Below are the code and all the weights of a small trained network. Each question names an input and a class and asks about switching units off, where a switched-off unit gives its printed mean instead of its output.

import numpy as np


def w(rows, s, z=0):
    codes = np.array(rows[::2]) - 128.0
    scale = np.full(codes.shape[1], s)
    scale[-1] = z or s
    return codes * scale


def f(y):
    return np.maximum(y, 0)


def log_softmax(a):
    a = a - a.max(-1, keepdims=True)
    return a - np.log(np.exp(a).sum(-1, keepdims=True))


def net(x, mask):
    res = np.array(x, float).reshape(1, 4) / 4 @ E
    y = f(res @ A[0][:, :-1].T + A[0][:, -1])
    res = res + np.where(mask, y, B[0][:, -1]) @ B[0][:, :-1]
    return log_softmax(res[-1] @ U[:, :-1].T + U[:, -1])


A, B = {}, {}
E = w([
[97,87,36],'x0',
[153,222,82],'x1',
[254,87,100],'x2',
[129,129,129],'x3',
],0.0081)
A[0] = w([
[33,139,144,3],'neuron 0',
[193,104,131,56],'neuron 1',
[231,91,91,25],'neuron 2',
[146,33,141,119],'neuron 3',
[197,101,114,25],'neuron 4',
[205,165,240,164],'neuron 5',
[134,79,9,174],'neuron 6',
[155,37,204,167],'neuron 7',
[210,217,74,141],'neuron 8',
],0.015,0.0041)
B[0] = w([
[254,243,66,204],'neuron 0',
[176,162,167,178],'neuron 1',
[187,211,197,222],'neuron 2',
[64,165,69,199],'neuron 3',
[182,182,164,180],'neuron 4',
[198,55,27,238],'neuron 5',
[181,56,49,249],'neuron 6',
[47,157,80,220],'neuron 7',
[15,154,71,254],'neuron 8',
],0.021,0.0083)
U = w([
[171,229,158,133],'0',
[105,142,99,255],'1',
[153,85,79,65],'2',
[36,197,90,46],'3',
[94,118,143,180],'4',
[125,106,254,91],'5',
[119,109,228,84],'6',
],0.0079)

Each question gives the input, the list of numbers given to net, and the class t.
The units are the neurons (one row each of A and B). Each row of codes is followed by its name. A weight is (code - 128) times the scale printed after its matrix; where a second scale follows, it is the last column's (A, B and U).
mask holds one flag per neuron, in row order. A switched-off neuron (its flag False) gives its mean, the last column of its row in B, instead of its output. The means were averaged over made-up inputs and are rounded, as every weight is.
A unit's drop is (log p(t) with every unit on - log p(t) with that unit switched off) / (log p(t) with every unit on - log p(t) with every unit switched off).
The circuit of an input: a set's keep is (log p(t) with only the set's units on - log p(t) with every unit switched off) / (log p(t) with every unit on - log p(t) with every unit switched off). Starting from all 9 units, units are removed one at a time, each time the one whose removal leaves the highest keep (on an exact tie, the one counted first), for as long as the keep stays at least 0.8.
circuit, biggest first: the units of the circuit, biggest drop first
unit that matters most: the unit with the biggest drop
k most important neurons: the k neurons with the biggest drops, biggest first
drop of u: that unit's drop, to one decimal
input [2,6,7,-1], class 0: 2 most important neurons	[neuron 2; neuron 4]
input [8,4,-4,6], class 2: circuit, biggest first	[neuron 6]
input [-2,7,-7,6], class 0: 2 most important neurons	[neuron 0; neuron 7]
input [7,0,1,-6], class 2: 2 most important neurons	[neuron 6; neuron 8]
input [2,-6,2,2], class 3: 3 most important neurons	[neuron 7; neuron 3; neuron 5]
input [2,-3,4,2], class 0: 2 most important neurons	[neuron 8; neuron 2]
input [-3,1,-2,2], class 4: 2 most important neurons	[neuron 6; neuron 0]
input [4,-2,-4,4], class 0: 4 most important neurons	[neuron 5; neuron 0; neuron 8; neuron 7]
input [0,-8,-5,-1], class 3: 2 most important neurons	[neuron 7; neuron 2]
input [7,2,-5,-4], class 2: 2 most important neurons	[neuron 6; neuron 2]
input [-8,8,2,-7], class 2: 2 most important neurons	[neuron 5; neuron 7]
input [7,1,-5,1], class 2: circuit, biggest first	[neuron 6; neuron 8]
input [2,6,3,3], class 3: 3 most important neurons	[neuron 8; neuron 5; neuron 0]
input [-2,-5,7,6], class 0: unit that matters most	neuron 2
input [-1,3,7,-4], class 0: 3 most important neurons	[neuron 2; neuron 4; neuron 1]
input [-4,-2,-8,-7], class 0: drop of neuron 0	0.6
input [1,-7,4,-5], class 3: drop of neuron 3	0.4
input [0,-5,4,0], class 3: drop of neuron 3	0.7
